Below are the code and all the weights of a small trained network. Each question names an input and a class and asks about switching units off, where a switched-off unit gives its printed mean instead of its output.

import numpy as np


def w(rows, s, z=0):
    codes = np.array(rows[::2]) - 128.0
    scale = np.full(codes.shape[1], s)
    scale[-1] = z or s
    return codes * scale


def f(y):
    return y / 2 * (1 + np.tanh(0.7978845608 * (y + 0.044715 * y**3)))


def log_softmax(a):
    a = a - a.max(-1, keepdims=True)
    return a - np.log(np.exp(a).sum(-1, keepdims=True))


def net(x, mask):
    res = np.array(x, float).reshape(1, 6) / 4 @ E
    y = f(res @ A[0][:, :-1].T + A[0][:, -1])
    res = res + np.where(mask, y, B[0][:, -1]) @ B[0][:, :-1]
    return log_softmax(res[-1] @ U[:, :-1].T + U[:, -1])


A, B = {}, {}
E = w([
[128,128,128],'x0',
[128,128,128],'x1',
[152,4,121],'x2',
[80,97,37],'x3',
[232,165,83],'x4',
[128,127,128],'x5',
],0.012)
A[0] = w([
[94,150,146,98],'neuron 1',
[130,155,141,77],'neuron 2',
[78,81,95,102],'neuron 3',
[59,174,136,122],'neuron 4',
[90,146,160,145],'neuron 5',
[151,151,51,61],'neuron 6',
[74,97,57,107],'neuron 7',
[144,135,138,182],'neuron 8',
[103,78,119,76],'neuron 9',
[155,169,124,171],'neuron 10',
[52,180,148,167],'neuron 11',
[104,83,156,59],'neuron 12',
[123,173,64,62],'neuron 13',
[147,202,56,89],'neuron 14',
[178,159,204,208],'neuron 15',
[156,108,117,170],'neuron 16',
[111,58,109,90],'neuron 17',
[254,59,88,2],'neuron 18',
[79,131,102,87],'neuron 19',
[217,81,99,21],'neuron 20',
[194,120,150,31],'neuron 21',
[113,131,127,59],'neuron 22',
[137,160,171,39],'neuron 23',
[156,68,223,167],'neuron 24',
[104,46,220,94],'neuron 25',
[66,180,149,135],'neuron 26',
[84,159,151,115],'neuron 27',
[154,152,155,181],'neuron 28',
[154,183,110,110],'neuron 29',
[94,117,91,98],'neuron 30',
[111,170,72,73],'neuron 31',
[204,162,146,97],'neuron 32',
[64,163,160,147],'neuron 33',
[162,207,97,120],'neuron 34',
[127,112,157,101],'neuron 35',
[85,168,66,74],'neuron 36',
[145,178,102,97],'neuron 37',
[117,121,63,111],'neuron 38',
[109,190,181,52],'neuron 39',
],0.016,0.0051)
B[0] = w([
[147,158,128,165],'neuron 1',
[106,136,128,145],'neuron 2',
[61,123,61,200],'neuron 3',
[166,183,107,227],'neuron 4',
[155,158,148,184],'neuron 5',
[184,68,120,187],'neuron 6',
[73,152,37,220],'neuron 7',
[122,135,147,158],'neuron 8',
[76,106,84,169],'neuron 9',
[90,108,140,201],'neuron 10',
[168,205,120,255],'neuron 11',
[110,73,129,162],'neuron 12',
[157,69,100,194],'neuron 13',
[142,20,98,243],'neuron 14',
[49,191,173,254],'neuron 15',
[129,147,121,164],'neuron 16',
[45,108,75,192],'neuron 17',
[183,255,123,248],'neuron 18',
[111,144,80,176],'neuron 19',
[169,208,130,206],'neuron 20',
[123,160,174,176],'neuron 21',
[132,127,117,122],'neuron 22',
[100,129,132,161],'neuron 23',
[176,73,236,235],'neuron 24',
[151,15,212,227],'neuron 25',
[153,199,135,234],'neuron 26',
[152,174,136,189],'neuron 27',
[95,145,160,189],'neuron 28',
[84,84,123,205],'neuron 29',
[108,137,80,169],'neuron 30',
[163,83,106,191],'neuron 31',
[52,128,140,225],'neuron 32',
[167,192,150,224],'neuron 33',
[71,48,118,248],'neuron 34',
[139,111,147,137],'neuron 35',
[161,100,79,210],'neuron 36',
[105,76,118,192],'neuron 37',
[128,116,62,180],'neuron 38',
[105,166,183,210],'neuron 39',
],0.038,0.0098)
U = w([
[107,184,186,80],'0',
[1,106,135,254],'1',
[165,164,61,112],'2',
[138,43,110,51],'3',
[109,55,189,142],'4',
],0.014,0.0045)

Each question gives the input, the list of numbers given to net, and the class t.
The units are the neurons (one row each of A and B). Each row of codes is followed by its name. A weight is (code - 128) times the scale printed after its matrix; where a second scale follows, it is the last column's (A, B and U).
mask holds one flag per neuron, in row order. A switched-off neuron (its flag False) gives its mean, the last column of its row in B, instead of its output. The means were averaged over made-up inputs and are rounded, as every weight is.
A unit's drop is (log p(t) with every unit on - log p(t) with that unit switched off) / (log p(t) with every unit on - log p(t) with every unit switched off).
The circuit of an input: a set's keep is (log p(t) with only the set's units on - log p(t) with every unit switched off) / (log p(t) with every unit on - log p(t) with every unit switched off). Starting from the 12 units with the biggest drops (on a tie, the unit counted first), units are removed one at a time, each time the one whose removal leaves the highest keep (on an exact tie, the one counted first), for as long as the keep stays at least 0.8.
units of the circuit, in order: the units of the circuit, biggest drop first
top k neurons: the k neurons with the biggest drops, biggest first
drop of u: that unit's drop, to one decimal
input [-6,-8,8,0,-1,-6], class 4: units of the circuit, in order : (neuron 25)
input [-2,5,6,-3,0,6], class 4: top 2 neurons : (neuron 25; neuron 24)
input [-4,-5,-6,0,7,0], class 1: top 2 neurons : (neuron 32; neuron 15)
input [-5,4,0,-8,7,-7], class 1: top 2 neurons : (neuron 32; neuron 34)
input [-1,-2,3,0,2,-7], class 0: top 2 neurons : (neuron 14; neuron 36)
input [-8,4,1,-4,0,4], class 4: top 3 neurons : (neuron 18; neuron 11; neuron 26)
input [8,-8,0,4,2,5], class 3: top 2 neurons : (neuron 11; neuron 18)
input [3,5,0,-4,7,-1], class 1: top 2 neurons : (neuron 32; neuron 34)
input [-1,-7,1,4,3,-7], class 2: top 2 neurons : (neuron 25; neuron 24)
input [7,1,0,3,-2,-7], class 2: drop of neuron 34 : 0.2
input [3,-3,3,0,7,-3], class 0: drop of neuron 7 : 0.3
input [5,0,1,-2,1,1], class 0: drop of neuron 14 : 2.7
input [-2,0,8,-3,-1,-1], class 4: drop of neuron 25 : 0.3
input [4,7,-3,2,1,-7], class 3: top neuron : (neuron 18)
